(in the rows, 128 means zero)
Each row has a class, written as a number after it; each block has new classes, again numbered from 0 up.
[136 112 109 116 109 119 134 136 136 133 146 148 108 159 114 135 151 123
 126 121 137 142 128 132 104 114 126  77 126 152 132 155 134 114] : 3
[152 116  93  94  86 125 116 147 139 141 153 177 110 140 136 125 172 112
 150 126 102 112 114 126  92  89  90  58  98 156  96 127 130 122] : 3
[100 112  57  84 159 140 133 138 138 108 119 175  81 120 132 126 129 124
 180 159 140 120  89 135 164  95 138  15  70 141 110 160 116 128] : 1
[108 120  96 144 142 119 103 122 164 116  91 137 113 124  95 107  76 133
 132 131 167 166 109  68 136 147 111  96 116 110 158 142 160 112] : 5
[131 135 103 118  94 144 100 126 126 117 151 194 119 119 110 115  89 123
 150 153 152  78 125 113  73 124 120  29 116 103 121 161  81 163] : 6
[145 117 115 131 121 125 131 120 148  96  95  97 129 146  95 122 102 130
 121 120 153 125 120  98 142 132  84 161 148 109 139 159 132 101] : 2
[112 109  66 130 114 107 111 145 166 137 131 133  39 171 120 144 133 131
 140 147 172 151 127 107 147 150 149   7  77 139 175 108 151 137] : 0
[144 113 154 133 134 106 132 126 118 120 117  70 120 145 116 118 187 122
 110 105 116 137 133 144 155 107 113 200 120 150 153  87 146 120] : 3
[115 104  99 113 178 157 125 134 128 106 141 164 154 112 126 108 128 110
 149 152 140 141 109 118 148  91 111  59 113 142  90 155 121 122] : 4
[134 134 119 114 144 123 122 115 125 129 124 155 117 129 116 115 132 146
 120 115 119 119 125 110 120 121 110 155 123 114 130 133 126 113] : 6
[127 153 105 109 156 127 140 114 134 137 147 127  89 131 121 122  78 169
 121 120 150 144 132 110 125 149 155 125 153 108 171 157 107 104] : 0
[139 131 123 139 135 138  83 131 138 139 126 203 175  91 135  85 107 104
 140 133  98 138  88  78 106  95  44  85 108 130  79 117 139  88] : 4
[118 120 124 130 113 116 103 145 137 136 132 119  93 152 123 119 153 123
 139 140 145 119 122 141 139 116 133  66  94 153 171  80 126 152] : 3
[149 126 182 138 168 110 136 113 108 131 121  95 171 111 111 102 156 125
  89  85  99 160 117 124 153  95  82 252 153 143 130 131 148  53] : 3
[122 114  93 101 112 163 119 151 134 135 134 174 125 133 125 119 138 101
 156 131 138 109  89 144 113 106 102  51 118 150 112 136 117 153] : 3
[137 104 156 140 134 116 104 127 126 132 161  96  99 132 125 121 170 119
 129 166 153 104 148 147 155 113 165  54  82 138 165  71 121 157] : 7
[126 134  95  94 150 120 124 121 127 123 140 156  91 137 127 126 148 154
 132 131 123 116 135 123 126 109 138 110 102 122 129 131 118 125] : 6
[172 108  85 112  65 136 114 127 169 143 149 194 100 169 107 152 151 111
 132 125 128 125 110 108  72 153  86  32 118 128  84 141 157 141] : 7
[133 135 192 146 134 138  84 131 111 137 162 146 193  80 117  74  98 101
 120 140 132 108 111 123 115  87  89 113 148 131 132 139  85  93] : 3
[ 88 119  31  86 158 129 130 126 146  77  63 131  46 119 132 127  98 145
 193 154 143 108  91 115 196 119 140  50  61 129 159 143 119 156] : 1
[112 118  74  96 176 152 130 127 124 105  92 130 119 113 148 110 149 126
 169 131 110 120  96 124 182  93 105 116  83 142 110  84 139 147] : 4
[158 144 106 104  80 132 112 139 133 142 177 160  74 149 133 140 158 130
 138 134 134  99 123 125  93 132 123  43 107 127 125  96  99 162] : 0
[170 150 209 141  73 147  84 150 125 154 155 153 182 116 115  96 119 108
 109 119 134  75 100 117  98 125  59 141 162 104 111  88  92 132] : 2
[132 131 137 118 150 127 123 122 122 139 164 191 139 119 115 118 123 136
 111 124 128 131 122 120  88 117 125 116 137 116 110 166 113  94] : 6
[108 143  74 115 130 137  93 133 145 114 129 163 103 116 142 101  73 141
 177 167 139 105 120 109 119 123 133   7  87 121 146 100 103 168] : 4
[119 124 118 118 180 120 126 108 112 106 122 134 130  96 112 104 103 147
 127 125 128 125 130 109 147  99 125 155 115 109 142 171 113  85] : 6
[154 117 178 128 130 118 136 133 113 135 204 124 126 144 110 127 183 131
 106 144 151 130 167 133 103 105 173  90 136 132 122 115 101 138] : 5
[143  94 113 149 106 104  88 137 148 112 103  95  77 137 116 128 178  94
 126 123 139 141 103  94 181 128  77 106  65 136 150  62 161 123] : 0
[ 97 104  87  93 187 128 157 137 118 118 134 130  88 107 142 131 169 136
 165 155 142 131 124 137 168  86 181  55  68 148 137 115 140 138] : 5
[170 132 127 109  83 133 112 137 135 150 178 175 107 143 128 135 168 113
 120 119 121 116 113 113  88 130  90  81 126 127  99 114 114 126] : 0
[122 125 170 138 145 111 101 128 117 119 130 108 121 102 124  87 140 124
 140 156 124 110 116 130 169  93 123 119  89 127 152  88  98 115] : 1
[120 133 149 146 141 128 107 129 128 123 170 138 133 144 121 111 113 133
 125 159 154 134 144 129 119 124 160  48 126 130 146 102  98 143] : 4
[134 140 129 111 145 113 129 108 118 101  96  97 108 112 121 101 127 152
 147 128 105 112 119 115 170 103 106 181 105 117 143 119 110 110] : 1
[148 112 141 119 136 177 107 130 133 141 156 157 158 118 115 111 132  97
 124 139 149 103 100 141 116 127 107  91 146 120  96 130 113 155] : 7
[ 99 153 134 109 193 111 119 111 114 123 155 130 138  60 145  81  91 148
 156 147 117 113 115 115 149  99 144 115 114 121 162 126  91 108] : 8
[109 139  67  77 139 163 127 133 140 133 116 198 101 118 133 107 100 135
 177 141 126 108  73 127 127 112 113  63 111 123 102 148 100 136] : 1
[147 135 126 106 109 125 128 133 121 137 177 132  82 142 134 136 158 141
 127 135 138 114 138 130 115 122 151  74 115 130 146 112  97 139] : 0
[131 142 130  97 174 115 142 115 127 138 145 174 138 100 125 100 107 154
 127 123 102 150 109 112 124  95 117 143 135 119 106 192 118  41] : 1
[156  96 110 111 130 115 138 141 144 119 150 165 139 122 115 130 153 107
 126 130 124 138 112 106 117  86  81  89 116 135  77 186 144  54] : 2
[149  92  51  91 109 112 127 145 174 118 156 212  87 140 108 149 162 120
 151 130 130 173 112  72  90 113  97   7  84 141  64 177 172  99] : 5
[100 116  94 105 174 155 141 130 129 132 126 160 148 112 119 105  91 124
 145 130 144 145  99 130 139  96 121  91 143 148 128 193 121  87] : 3
[136 143 107 104 118 164 113 123 131 131 143 186 164  97 130 102 111  89
 162 118 114  96  64 117 102 131  66 113 145 117  77 114 101 157] : 8
[115 127 141 128 136 128  97 139 127 141 160 173 145  95 125  91  94 120
 141 153 138 118 113 120 104  92 116  44 124 142 146 159  95 102] : 3
[126 149 175 113 155 117 116 135 112 162 181 173 121 110 137  93 150 147
 131 154 113 110 118 144 119  90 146  85 111 133 131 110  86 105] : 1
[142 138  94 129 132 144 108 107 143 102  86 135 150 128 113 101  74 135
 140 107 115 133 105  81 130 137  58 163 141 105 113 129 133 119] : 4
[100 131  41 106 130 141 142 121 153 104  93 119  69 154 120 136 100 130
 171 124 158 115 100 122 149 171 146  84 120 124 160 107 129 209] : 8
[116 118 144 107 198 122 152 124 116 124 167 140 155  94 117 100 111 144
 108 133 128 154 136 127 142  76 152 114 156 149 139 218 112  49] : 3
[110 145  97  90 174 151 141 124 130 133 161 172 137  98 137 108 100 128
 156 131 129 117  94 132 119 127 138  95 148 126 111 145  99 147] : 8
[129 104 174 158 150 100  95 130 122 127 126 111 124 135 112 113 197 105
  98 127 133 135 127 128 162 113 110 164  87 135 142  59 150 121] : 6
[145 150 109 100 112 182 113 141 136 170 148 215 141 109 134 110 109 110
 135 109 120 110  65 112  89 134  66  98 153 118  84 126 113 128] : 0
[ 99 141 112  88 192 167 123 124 106 131 125 168 137  85 136  90 109 146
 148 132 128 101  97 138 137  94 132 145 122 115 128 133  92 132] : 6
[119 127 135 140 135 116  86 126 128 131  98 127 112 123 123 100 141 126
 125 128 128 112 115 109 150 119 102 154  90 119 158  68 135 133] : 6
[103 136 114 146 142 122  93 113 141 118  73 124 107 126 106  97  85 142
 127 126 145 120 112 100 145 147 106 156 110 102 183 101 137 136] : 6
[134 109 158 142 135 110 108 144 130 155 156 151 136 131 122 109 164 107
 113 126 124 145 115 132 119  97 107  95 115 158 133 116 138  89] : 3
[137  88 111 128 104 142 114 152 138 125 143 119  91 162 119 147 201  76
 129 134 163 134 103 140 159 128 115  63  91 147 116  79 138 159] : 0
[148 125 112 143  89 138  79 122 166 152 111 163 118 137 115 115  93 112
 136 130 141 109  96 101 100 167  78  77 116 108 137  98 149 151] : 7
[139 150 167 141 123 130 101 132 129 165 168 142 119 130 125 107 118 132
 104 129 148 127 120 116 113 141 126 108 146 117 158  95 102 118] : 0
[167 101 113 121 123 132 118 118 144 129 163 175 137 117 105 128 126 111
 126 132 131 131 118 103 101 118  95  58 122 122  88 188 139  95] : 7
[174  97 170 153  86 116 106 137 143 115 132 125 145 142  95 129 195  91
  94 107 123 154 122  90 114 127  70 158 127 129  90  91 165 129] : 5
[128  97 118 140 120 111  95 140 143 111 121 126  98 127 114 118 172 113
 143 145 137 136 120  94 145 103 104  69  65 137 133  85 148 138] : 5
[136 129 143 118  83 120 120 161 132 148 167 107  55 191 134 138 203 140
 138 168 164  68 152 168 120 122 178  37  93 145 175  26  95 215] : 2
[125 135 143 115 164 129 123 139 132 149 145 163 138  97 127  93 103 145
 132 137 128 111 104 114 121  98 104 111 131 121 135 145 111  79] : 2
[143 105 139 119 141 160 124 146 132 123 129 148 166 112 113 107 133  94
 130 126 140 109  84 126 137 103  69 138 143 123  90 143 117 104] : 2

Next block: new classes, numbered from 0 again.
[116  97 156 121 133 157 136 102 122 126 151 124 139 122 149 136 153 176
 104 132 132 157 104 118 116 135 130 115 122 131  88 116 148 103] : 3
[132 132 138 129 130 114 111 152 142 122 132 135 110 118 126 135 115 120
 133 116 124 138 137 120 129 130 133 128 121 127 120 125 135 118] : 8
[ 89  87 181 150 135 197 153  91 106 134 137 127 171 158 168 149 170 178
  80 147 113 132  82  95 100 118 137 115 114 124 141 103 143 105] : 5
[151 171 111 131 133  82 111 146 116 160  82  98 109 143 122 127 115  87
 110 125 163  86 126 141  97 105 133 180 127 105 235 152 117 176] : 7
[145 129 134  95 101 107  87 162 138 146 112 131 130 124 122 120 128 106
 164 125 116 128 138 128 137 132 130 123 118 120 167 127 127 158] : 2
[128 118 156 112 108 140 106 106 104 141 106 123 175 166 151 126 167 136
 104 140 119 116  97 114  95 113 141 117 125 122 188 121 116 166] : 6
[118 100 152 118 117 156 127 133 129 127 134 130 136 141 140 122 140 151
 135 127 110 141 121 114 123 122 132 116 112 134  71 115 147  98] : 2
[101  99 178  96  94 168 131 105 112 110 130 135 160 155 153 114 174 178
 130 120 126 148  99  98 123 116 134 103 108 136 100  98 144 106] : 0
[152 174  99 145 152  84 128 133 131 152 114 108 119 137 111 127 110  84
 118 141 148  92 131 136 115 123 135 150 125 121 239 158  95 177] : 5
[143 152 146 105 101  82  87 195 142 132  98 109  96 139 131 149 104  82
 130  83 156 121 135 116 109  84 142 169 132  96 165 126 138 130] : 8
[142 125 118 123 140 124 134 104 120 140 129 114 141 147 120 110 135 136
 131 148 124 121 121 134 116 144 137 107 112 151 147 139 108 152] : 2
[ 98 112 173 175 129 183 181  91 124 130 137 123 125 140 156 143 132 176
  78 124 144 128  96 113 118 107 125 132 122 130  93 107 160  74] : 0
[145 151 113 125 130  84 116 171 147 112 132 125  90 127 109 127  95  96
 142  96 142 131 149 126 129 114 136 144 133 126 105 137 128 117] : 8
[139 123 118 117 133 124 127 121 132 131 141 133 130 130 117 111 126 134
 149 138 114 138 134 131 141 148 127 105 118 147 112 132 126 134] : 2
[130 115 128 134 133 143 138 124 135 130 142 135 128 128 124 119 123 140
 138 135 113 137 131 128 136 138 126 112 117 142  89 125 137 113] : 2
[125 107 134 109 127 126 110 148 159 108 175 173 118  62 122 128 126 145
 175 119 102 190 145 127 176 165 115 102 130 127  55 123 164 106] : 3
[120 134 146 110 112 127 113 158 115 123 105 123 121 139 144 127 136 121
 126 108 145 125 117 118 110  92 129 156 123 103 136 129 146 123] : 7
[120 113 167 147 106 142 120 150 135 171 101 123 121 129 148 169 116 120
 103 120 135 117 111 127 125 113 124 150 131  95 169 105 165 126] : 2
[119  98 152 127 131 178 132 100 127 105 160 150 144 124 144 121 159 172
 133 135  99 151 121 113 137 140 125  92 111 148  43 114 128  92] : 1
[112 133 122 168 159 138 159 120 143 135 159 154 116 104 125 139 107 129
 123 136 116 138 133 128 156 143 118 127 133 129 118 126 152 109] : 5
[154 147 130  88 103  72  81 176 144 143 111 115 108 103 123 136 121  92
 144 106 154 132 139 132 126 117 131 154 135  95 180 139 131 160] : 3
[ 94  98 150 153 110 163 138 124 130 131 133 138 117 134 148 152 128 142
  96 124 114 149 131 121 138 126 122 127 140 117  86 105 174  80] : 4
[122 127 137 115 125 148 155  88 110 105 137 115 148 163 130  96 157 168
 120 130 142 125 107 115 108 116 139 105 109 156 106 126 109 117] : 0
[125 139 117  97  88  99  98 179 145 114 122 130  98 132 118 127 115  92
 151 101 128 143 161 127 145 108 129 140 141 112 108 129 146 115] : 4
[142 146 103 199 180 114 162 102 141 145 145 129 105 108 108 144  88 125
  89 143 135 114 130 150 125 156 129 133 133 146 152 144 118 130] : 8
[138 157 119 181 151 132 152 125 149 138 139 117  78 107 118 148  97 118
  99 120 149 110 141 140 140 117 117 154 141 123 108 133 133 102] : 1
[149 181  91 133 147  66 121 166 153 136 130 133  96 114  97 124  92  69
 154 125 141 113 156 134 148 126 125 153 133 115 183 156 114 159] : 5
[120 147 127 134 136 119 131 159 151 122 148 147 111 110 120 137 111 110
 145 120 126 137 139 117 154 118 123 137 131 112 126 129 144 115] : 5
[132 145 128 114 102 103 124 151 140 119 128 138 111 123 114 109 119 119
 152 103 143 131 138 123 146 121 125 131 128 126 124 124 134 129] : 0
[145 151 135 175 145  93 126 133 136 175 102 110 105 121 124 162  89  92
  81 129 155  97 120 140 106 132 132 165 135 110 229 136 128 160] : 8
[139 131 133 166 133 121 134 115 126 182  99 108 125 139 133 150 110 111
  91 136 142  98 113 141 111 135 132 145 129 118 207 129 128 153] : 2
[137 163  94 129 145  84 126 180 141 101 136 133  74 112 102 101  96  95
 165 102 138 135 163 132 147 106 119 162 129 127  63 152 138 110] : 7
[122 113 127 152 141 155 132  90 131 131 158 169 156 104 130 115 143 156
 131 157  80 148 128 131 153 164 121  85 131 149 120 121 134 138] : 6
[151 169  87 170 154  98 151 130 134 127 128 109  96 138 107 117 102 103
  99 126 146  98 141 144 112  99 129 152 144 139 125 155 109 132] : 6
[153 160  94 134 153  77 144 151 149 114 144 108  77 110 103 118  94 105
 122 107 169 131 152 139 122 110 126 161 136 129  71 160 126 107] : 3
[162 155  96 175 171 101 141  94 130 166 128 124 137 113 107 143  98 107
  95 148 136  96 119 159 107 161 143 126 128 145 252 151  86 191] : 8
[142 134 127  94 110 122  98 119 112 114 114 125 167 160 132 102 168 131
 134 135 115 121 116 115 105 115 145 103 121 134 164 135  95 167] : 6
[122 143 115 139 119 114 131 138 138 135 121 115  94 138 122 141 105 105
 105 119 142 123 147 137 134 115 128 146 144 119 133 131 144 112] : 4
[139 148 131 145 134 104 129 147 133 133 113  97  98 152 128 142 105 110
  95 106 158 109 126 121  98 100 142 159 128 120 147 134 121 118] : 8
[137 135 148  70  85 118 101 131 118 119 112 123 159 152 131 103 162 135
 154 117 139 124 112 113 116 114 144 112 112 127 181 123 108 161] : 0
[124 143 138 213 142 116 146 143 149 177 123 149  93  88 124 166  79  93
  91 131 123 112 135 149 155 128 102 166 169  96 157 118 185 135] : 6
[133 119 147 138 127 145 123  70  96 157 101 114 185 166 154 126 168 145
  77 161 121 101  87 127  87 126 140 111 128 131 228 129 106 179] : 6
[131 115 155 132 125 167 125  95 113 130 120 109 146 157 153 139 165 160
  93 133 133 113 102 116  94 115 143 120 113 130 128 120 109 116] : 1
[127 106 149 141 132 154 143  96 108 152 111 102 151 170 147 131 144 150
  87 143 135 110  97 121  85 121 139 129 110 136 140 125 123 126] : 2
[141 109 141 105 130 137 113  83  94 124 118 110 183 176 141 116 173 158
 111 148 120 122  91 117  74 141 159  88 100 153 186 132  82 164] : 8
[102 109 164 161 126 176 144  94 118 142 126 130 145 146 158 146 147 157
  78 137 117 127  99 114 117 111 126 125 138 121 126 103 153 110] : 6
[138 161  98 199 176  95 156 144 165 136 152 141  64  83  99 145  61 103
 115 120 137 129 160 148 154 147 117 151 144 135 100 142 144 101] : 8
[156 151  98 160 154 107 149 116 131 156 118 103 114 141 108 126 103 111
 106 140 145  95 131 150 111 128 135 141 124 140 163 149 106 148] : 2
[110  98 135 132 113 141 116 108 131 141 138 160 144 115 137 138 138 136
 127 144  93 156 133 135 156 171 125  94 134 133 143 115 154 130] : 4
[140 127 146  66  88 119  95 118 112 120 109 124 175 157 132  99 174 143
 154 126 132 123 107 113 111 124 148 103 105 135 193 124  98 173] : 0
[133 135 115 151 149 137 162 119 130 127 135 107 104 153 119 121 111 134
 109 127 143 116 130 130 115 111 130 134 121 144  73 134 129  95] : 2
[147 176 107 161 130  71 121 191 169 165 116 101  47  96  94 143  50  60
 138 108 163  98 159 151 155 107 112 188 146 104 140 148 142 129] : 2
[104  74 164  60  75 164  86 110 102 109 125 140 190 167 159 113 195 164
 141 136  89 163 109 102 115 141 148  75 110 135 125 106 130 128] : 4
[144 133 127  95 127 101 110 143 137 120 136 121 120 115 123 122 131 126
 137 115 146 145 131 124 120 127 133 135 124 122 107 139 130 128] : 3
[119 110 144 163 135 166 157 116 131 144 137 126 120 134 138 141 115 147
 103 133 123 126 117 127 122 125 124 126 121 130  90 117 152  93] : 2
[123 133 122 128 154 135 137 104 124 126 149 140 152 133 126 119 145 139
 133 154 114 131 118 120 125 144 134 105 112 144 160 138 111 142] : 5
[145 165  94 160 148  98 166 110 135 130 132 118 103 134  97 107 103 118
 116 124 161  99 133 146 129 127 128 138 130 149 140 144 109 134] : 0
[123 133 145 163 121 132 140 108 134 161 121 143 127 104 130 140 119 133
 109 131 137 120 117 137 144 145 118 131 134 124 195 115 146 145] : 0
[147 145 131 117 118 114 104 102 108 155  95 110 165 161 135 129 154 116
 101 145 135  99 102 130 100 117 144 125 134 120 252 133  99 198] : 6
[116  93 133 173 172 165 170  67 126 131 180 150 135  87 134 140 137 194
  97 160 118 160 108 139 143 188 121  85 128 149  68 123 144 103] : 3
[120 133 123 117 146 135 140 121 111 105 135 122 119 146 131 101 139 146
 129 122 134 136 123 120 116 111 131 136 115 142  80 138 134 105] : 7
[141 116 145 106 110 129 110 123 114 149 100 100 152 171 140 123 145 127
 121 134 130 111 109 120  95 114 142 130 108 126 167 128 114 150] : 2
[134 119 117 139 150 114 132 122 150 133 166 152 113  75 117 129 117 141
 140 134 119 160 139 143 156 169 117 114 132 138  95 135 144 121] : 3
[106 113 160  94 108 147 108 148 126 114 132 137 152 145 148 127 160 138
 145 124 113 145 116  94 124 109 135 122 113 114 129 116 141 120] : 5
[155 126 110  78 132  99 102 122 129 112 151 128 145 110 116  97 152 141
 160 135 123 152 134 132 126 153 142  98 116 147 125 149  98 156] : 3
[132 121 134 105 111 127 123  99 120 127 132 146 163 131 124  99 156 151
 149 139 120 133 115 127 135 153 134  91 111 150 166 123 111 161] : 0
